Below are the code and all the weights of a small trained network. Each question names an input and a target symbol and asks about switching units off, where a switched-off unit gives its printed mean instead of its output.

import numpy as np


def w(rows, s, z=0):
    codes = np.array(rows[::2]) - 128.0
    scale = np.full(codes.shape[1], s)
    scale[-1] = z or s
    return codes * scale


def norm(h):
    return h / np.sqrt((h * h).mean(-1, keepdims=True) + 1e-5)


def f(y):
    return y / 2 * (1 + np.tanh(0.7978845608 * (y + 0.044715 * y**3)))


def softmax(a):
    e = np.exp(a - a.max(-1, keepdims=True))
    return e / e.sum(-1, keepdims=True)


def log_softmax(a):
    a = a - a.max(-1, keepdims=True)
    return a - np.log(np.exp(a).sum(-1, keepdims=True))


def net(x, mask):
    ids = ['ΛΨαγεζμστ'.index(c) for c in x.split()]
    T = len(ids)
    res = E[ids] + P[:T]
    u = 0
    for l in range(2):
        r = norm(res)
        for j in range(2):
            rows = slice(3 * j, 3 * j + 3)
            q, k, v = (r @ M[l][rows].T for M in (Q, K, V))
            z = softmax(np.where(np.tri(T) > 0, q @ k.T / 3**0.5, -1e9)) @ v
            o = O[l][rows]
            res = res + np.where(mask[u + j], z, o[:, -1]) @ o[:, :-1]
        u += 2
        y = f(norm(res) @ A[l][:, :-1].T + A[l][:, -1])
        res = res + np.where(mask[u : u + 8], y, B[l][:, -1]) @ B[l][:, :-1]
        u += 8
    return log_softmax(norm(res)[-1] @ U[:, :-1].T + U[:, -1])


Q, K, V, O, A, B = {}, {}, {}, {}, {}, {}
E = w([
[118,110,130,253,6],'Λ',
[145,148,110,97,124],'Ψ',
[145,126,93,133,140],'α',
[130,88,130,110,131],'γ',
[131,144,139,88,121],'ε',
[146,170,123,121,142],'ζ',
[127,96,132,143,152],'μ',
[113,123,163,118,146],'σ',
[130,140,131,157,165],'τ',
],0.0027)
P = w([
[230,97,146,80,190],'0',
[6,166,76,146,79],'1',
[228,115,167,149,106],'2',
[24,131,70,103,173],'3',
[191,143,199,208,29],'4',
[61,120,101,72,211],'5',
],0.0011)
Q[0] = w([
[92,124,114,99,96],'L0H0',
[80,146,59,122,136],'L0H0',
[89,110,113,106,111],'L0H0',
[255,118,195,141,109],'L0H1',
[11,133,58,105,151],'L0H1',
[150,112,117,45,243],'L0H1',
],0.01)
K[0] = w([
[161,134,155,163,103],'L0H0',
[120,134,145,191,69],'L0H0',
[163,117,140,171,92],'L0H0',
[53,144,85,89,197],'L0H1',
[185,114,168,166,64],'L0H1',
[56,174,120,231,3],'L0H1',
],0.0073)
V[0] = w([
[199,140,169,113,100],'L0H0',
[159,66,101,99,166],'L0H0',
[133,150,151,100,178],'L0H0',
[92,1,152,124,103],'L0H1',
[114,142,133,222,185],'L0H1',
[183,98,42,155,76],'L0H1',
],0.0049)
O[0] = w([
[95,115,111,212,142,206],'L0H0',
[121,211,68,115,105,253],'L0H0',
[94,90,64,117,100,226],'L0H0',
[122,217,199,159,188,113],'L0H1',
[3,133,73,187,77,76],'L0H1',
[167,142,207,126,21,108],'L0H1',
],0.0042,0.0012)
A[0] = w([
[174,140,148,2,171,20],'L0N0',
[122,131,130,118,124,137],'L0N1',
[188,102,98,180,133,2],'L0N2',
[205,99,155,106,23,154],'L0N3',
[187,156,171,167,46,211],'L0N4',
[109,139,156,205,122,161],'L0N5',
[112,36,137,197,120,43],'L0N6',
[129,106,8,14,193,85],'L0N7',
],0.0039,0.00094)
B[0] = w([
[255,137,150,188,96,154],'L0N0',
[129,129,124,135,133,130],'L0N1',
[131,113,164,70,104,116],'L0N2',
[62,156,84,76,185,205],'L0N3',
[66,67,117,110,169,187],'L0N4',
[168,86,114,82,152,144],'L0N5',
[191,208,125,91,119,116],'L0N6',
[99,9,200,170,172,251],'L0N7',
],0.0039,0.0021)
Q[1] = w([
[2,122,132,133,196],'L1H0',
[137,92,156,112,155],'L1H0',
[162,85,160,112,146],'L1H0',
[134,50,100,33,136],'L1H1',
[131,134,182,142,151],'L1H1',
[127,128,65,81,104],'L1H1',
],0.0078)
K[1] = w([
[159,135,98,255,37],'L1H0',
[172,171,65,122,167],'L1H0',
[153,167,69,80,202],'L1H0',
[107,50,203,135,82],'L1H1',
[195,145,115,100,124],'L1H1',
[38,116,175,173,120],'L1H1',
],0.0058)
V[1] = w([
[78,121,250,44,147],'L1H0',
[174,127,43,109,206],'L1H0',
[171,158,67,131,204],'L1H0',
[153,201,2,98,152],'L1H1',
[170,73,54,91,173],'L1H1',
[179,163,157,111,156],'L1H1',
],0.0031)
O[1] = w([
[150,68,104,81,232,80],'L1H0',
[63,255,105,102,126,221],'L1H0',
[76,210,111,145,155,172],'L1H0',
[40,67,183,70,117,132],'L1H1',
[116,188,69,30,129,248],'L1H1',
[122,110,114,139,200,54],'L1H1',
],0.0033,0.0014)
A[1] = w([
[88,43,119,157,63,159],'L1N0',
[87,203,106,112,155,130],'L1N1',
[118,104,138,151,210,94],'L1N2',
[126,127,154,125,114,98],'L1N3',
[146,154,211,131,124,159],'L1N4',
[254,39,153,167,165,2],'L1N5',
[205,112,71,60,119,98],'L1N6',
[93,155,116,213,92,112],'L1N7',
],0.006,0.0025)
B[1] = w([
[236,144,87,121,160,212],'L1N0',
[173,87,186,136,93,249],'L1N1',
[89,79,114,164,143,194],'L1N2',
[135,133,109,119,136,104],'L1N3',
[181,147,63,131,146,145],'L1N4',
[157,81,138,194,2,225],'L1N5',
[122,106,245,135,150,162],'L1N6',
[113,191,177,176,140,160],'L1N7',
],0.0051,0.0021)
U = w([
[175,48,164,198,52,225],'Λ',
[55,124,115,32,55,216],'Ψ',
[200,68,46,56,161,69],'α',
[49,71,113,171,219,254],'γ',
[139,88,254,60,159,64],'ε',
[144,143,127,118,104,38],'ζ',
[219,205,163,146,212,82],'μ',
[66,214,212,191,83,114],'σ',
[112,192,20,171,83,42],'τ',
],0.0076,0.0011)

Each question gives the input, a string of symbols that net reads in full, and the target symbol t.
The units are the heads (3 rows each of Q, K, V and O) and the neurons (one row each of A and B). Each row of codes is followed by its name. A weight is (code - 128) times the scale printed after its matrix; where a second scale follows, it is the last column's (O, A, B and U).
mask holds one flag per unit, layer by layer, with each layer's heads first. A switched-off unit (its flag False) gives its mean, the last column of its rows in O or B, instead of its output. The means were averaged over made-up inputs and are rounded, as every weight is.
A unit's drop is (log p(t) with every unit on - log p(t) with that unit switched off) / (log p(t) with every unit on - log p(t) with every unit switched off).
The circuit of an input: a set's keep is (log p(t) with only the set's units on - log p(t) with every unit switched off) / (log p(t) with every unit on - log p(t) with every unit switched off). Starting from the 12 units with the biggest drops (on a tie, the unit counted first), units are removed one at a time, each time the one whose removal leaves the highest keep (on an exact tie, the one counted first), for as long as the keep stays at least 0.8.
circuit, biggest first: the units of the circuit, biggest drop first
most important unit: the unit with the biggest drop
top k neurons: the k neurons with the biggest drops, biggest first
top k neurons in layer l: the k neurons of layer l with the biggest drops, biggest first
input μ μ ε ε, target Λ: most important unit => L1N5
input σ σ τ Λ ε, target σ: circuit, biggest first => (L0H1, L1H0, L0N4, L1N0)
input ε Ψ σ, target ε: circuit, biggest first => (L1N6, L0H1, L0N3)
input α ζ α, target α: top 2 neurons => (L1N0, L1N5)
input ε α Λ τ Ψ τ, target ε: circuit, biggest first => (L0H1, L0H0, L1N5)
input μ σ α σ ζ τ, target α: circuit, biggest first => (L0H1, L1N0)
input ζ μ τ σ Ψ ζ, target ε: circuit, biggest first => (L0H1, L1N6)
input ζ ζ ε, target α: top 2 neurons => (L1N0, L0N7)
input ζ α τ Ψ Ψ τ, target ε: top 2 neurons => (L0N3, L1N6)
input γ σ τ α, target τ: top 4 neurons => (L1N0, L0N3, L1N7, L0N4)
input Λ σ γ ε γ σ, target Λ: top 2 neurons => (L0N7, L1N5)
input γ τ τ, target τ: top 2 neurons => (L1N0, L1N6)
input γ ζ α α ε μ, target Λ: top 2 neurons => (L1N5, L0N0)
input μ μ ζ, target σ: circuit, biggest first => (L0H1)
input α γ Ψ α, target ε: top 3 neurons => (L0N3, L1N6, L0N0)
input σ γ ζ γ, target α: top 3 neurons => (L1N0, L0N7, L1N5)
input α Ψ μ, target ε: top 3 neurons => (L0N3, L1N6, L0N0)
input σ γ σ ε ζ Λ, target σ: top 2 neurons in layer 1 => (L1N0, L1N1)
input ε α τ τ, target τ: top 2 neurons in layer 1 => (L1N0, L1N7)
input τ ε γ ζ, target μ: circuit, biggest first => (L0H1)
